Below is a small trained network, with its code and all its weights. Each question gives an input and a class and asks what happens when units are switched off, that is, made to give their printed mean instead of their output.

import numpy as np


def w(rows, s, z=0):
    codes = np.array(rows[::2]) - 128.0
    scale = np.full(codes.shape[1], s)
    scale[-1] = z or s
    return codes * scale


def f(y):
    return y / 2 * (1 + np.tanh(0.7978845608 * (y + 0.044715 * y**3)))


def log_softmax(a):
    a = a - a.max(-1, keepdims=True)
    return a - np.log(np.exp(a).sum(-1, keepdims=True))


def net(x, mask):
    res = np.array(x, float).reshape(1, 8) / 4 @ E
    y = f(res @ A[0][:, :-1].T + A[0][:, -1])
    res = res + np.where(mask, y, B[0][:, -1]) @ B[0][:, :-1]
    return log_softmax(res[-1] @ U[:, :-1].T + U[:, -1])


A, B = {}, {}
E = w([
[205,48,126,250,141,95,163,77,178],'x0',
[109,129,141,143,118,124,111,144,158],'x1',
[124,127,131,130,125,126,123,132,135],'x2',
[123,130,131,132,126,127,123,131,137],'x3',
[195,204,199,150,161,76,122,213,96],'x4',
[121,68,196,116,239,192,81,120,117],'x5',
[57,163,232,164,115,107,201,34,86],'x6',
[191,116,214,53,92,168,218,154,207],'x7',
],0.011)
A[0] = w([
[83,157,148,66,123,154,77,160,96,104],'N0',
[115,147,100,115,79,75,135,139,129,138],'N1',
[41,159,221,153,109,92,163,41,95,84],'N2',
[196,78,155,224,109,91,104,112,105,122],'N3',
[170,61,75,85,163,136,82,203,154,156],'N4',
[56,146,96,181,192,132,16,113,92,65],'N5',
[51,81,75,101,109,158,138,68,156,3],'N6',
[107,175,99,83,100,146,124,168,81,127],'N7',
[183,138,51,124,67,152,105,173,154,142],'N8',
[127,102,69,120,161,161,93,159,158,53],'N9',
[76,159,144,53,99,195,129,161,97,104],'N10',
[158,130,160,79,113,183,212,148,194,37],'N11',
[74,196,130,69,120,187,78,154,95,107],'N12',
[138,83,181,110,199,198,59,117,104,51],'N13',
[70,167,110,114,139,136,109,154,106,122],'N14',
[92,165,206,176,113,126,171,67,86,122],'N15',
[180,209,178,134,205,31,118,186,121,47],'N16',
[162,147,140,177,119,159,133,97,120,64],'N17',
[157,148,146,157,180,108,132,85,145,142],'N18',
[113,86,190,133,253,214,63,133,124,16],'N19',
[167,77,106,202,153,138,173,115,144,127],'N20',
[221,149,90,144,147,162,74,204,125,141],'N21',
[149,193,63,142,7,64,149,124,129,9],'N22',
[85,55,53,75,99,219,150,59,184,77],'N23',
[196,169,174,144,160,84,134,192,70,38],'N24',
[181,101,206,62,83,180,155,140,192,43],'N25',
[111,128,69,165,183,98,74,130,112,86],'N26',
[184,95,83,176,161,112,126,123,187,114],'N27',
[81,143,71,206,138,45,75,99,27,49],'N28',
[175,74,155,188,112,109,97,102,139,143],'N29',
[85,176,177,175,157,128,176,138,117,119],'N30',
],0.011,0.0039)
B[0] = w([
[137,71,64,96,169,131,195,58,218,196],'N0',
[151,125,184,171,118,98,202,123,107,173],'N1',
[85,66,78,75,46,207,91,192,66,244],'N2',
[134,80,108,106,177,148,161,51,192,216],'N3',
[91,85,133,58,40,198,138,187,85,228],'N4',
[218,177,119,145,104,134,72,90,109,235],'N5',
[60,136,95,178,202,6,42,204,124,198],'N6',
[122,95,135,109,159,124,183,106,175,190],'N7',
[81,73,159,109,82,187,145,134,54,215],'N8',
[98,113,99,110,120,157,114,191,75,183],'N9',
[182,87,99,98,141,100,165,52,234,205],'N10',
[242,177,155,180,109,166,31,81,90,206],'N11',
[158,107,104,96,120,127,174,90,205,212],'N12',
[95,134,189,203,72,92,222,97,95,200],'N13',
[162,116,95,127,148,153,124,82,200,177],'N14',
[81,66,105,58,93,202,118,188,104,221],'N15',
[65,135,86,152,224,36,67,182,139,204],'N16',
[129,61,118,106,189,124,121,98,131,148],'N17',
[116,129,114,109,116,110,164,131,141,166],'N18',
[62,199,230,223,42,107,244,83,92,220],'N19',
[190,93,83,120,196,127,206,108,195,208],'N20',
[54,84,103,62,100,160,87,191,88,218],'N21',
[71,171,246,242,73,118,250,63,83,218],'N22',
[68,149,99,151,196,32,63,181,114,237],'N23',
[69,135,94,158,185,34,62,163,138,190],'N24',
[255,213,124,144,148,144,32,112,78,215],'N25',
[201,171,132,151,128,193,93,131,116,200],'N26',
[101,100,90,71,142,130,176,80,181,206],'N27',
[235,199,162,133,132,170,73,136,127,253],'N28',
[153,106,105,110,136,134,156,91,210,196],'N29',
[83,92,83,84,126,160,111,197,104,179],'N30',
],0.0084,0.017)
U = w([
[82,65,97,90,95,193,108,161,91,104],'0',
[163,85,81,120,154,118,170,87,252,72],'1',
[237,201,131,157,129,151,54,119,120,135],'2',
[78,166,195,200,95,93,216,111,107,254],'3',
[60,134,80,158,191,7,54,163,142,72],'4',
],0.014,0.0022)

Each question gives the input, the list of numbers given to net, and the class t.
The units are the neurons (one row each of A and B). Each row of codes is followed by its name. A weight is (code - 128) times the scale printed after its matrix; where a second scale follows, it is the last column's (A, B and U).
mask holds one flag per neuron, in row order. A switched-off neuron (its flag False) gives its mean, the last column of its row in B, instead of its output. The means were averaged over made-up inputs and are rounded, as every weight is.
A unit's drop is (log p(t) with every unit on - log p(t) with that unit switched off) / (log p(t) with every unit on - log p(t) with every unit switched off).
The circuit of an input: a set's keep is (log p(t) with only the set's units on - log p(t) with every unit switched off) / (log p(t) with every unit on - log p(t) with every unit switched off). Starting from the 12 units with the biggest drops (on a tie, the unit counted first), units are removed one at a time, each time the one whose removal leaves the highest keep (on an exact tie, the one counted first), for as long as the keep stays at least 0.8.
units of the circuit, in order: the units of the circuit, biggest drop first
top k neurons: the k neurons with the biggest drops, biggest first
drop when u is switched off: that unit's drop, to one decimal
input [0,-7,-4,2,6,-1,3,-5], class 4: units of the circuit, in order -> N16
input [4,-4,-1,-8,-2,0,4,-1], class 0: top 2 neurons -> N2; N10
input [6,2,3,-1,8,0,5,7], class 4: top 3 neurons -> N16; N24; N28
input [-2,-4,-1,4,-8,2,-7,-8], class 2: top 4 neurons -> N5; N26; N28; N16
input [-7,-5,-2,-3,4,2,3,8], class 2: top 2 neurons -> N25; N11
input [6,8,-8,2,0,-6,8,8], class 0: top 2 neurons -> N2; N15
input [4,4,0,5,-7,1,-4,7], class 2: top 2 neurons -> N25; N11
input [-6,-7,8,-4,8,6,1,7], class 4: top 4 neurons -> N16; N24; N28; N5
input [-7,-7,3,7,-8,8,7,-1], class 3: top 3 neurons -> N19; N13; N16
input [1,2,-4,6,-7,-5,1,-5], class 4: top 2 neurons -> N6; N23
input [-1,-8,6,6,-4,5,1,-4], class 3: top 2 neurons -> N19; N13
input [-1,-3,2,-3,4,-5,6,-2], class 0: top 3 neurons -> N2; N15; N19
input [-3,3,3,-7,-6,-7,-1,2], class 3: drop when N22 is switched off -> 1.1
input [-5,1,3,0,-2,-1,-1,7], class 2: units of the circuit, in order -> N25
input [-6,1,-1,-7,3,-2,8,0], class 0: drop when N2 is switched off -> 1.1
input [-5,2,-4,4,4,2,8,-7], class 0: drop when N2 is switched off -> 4.1
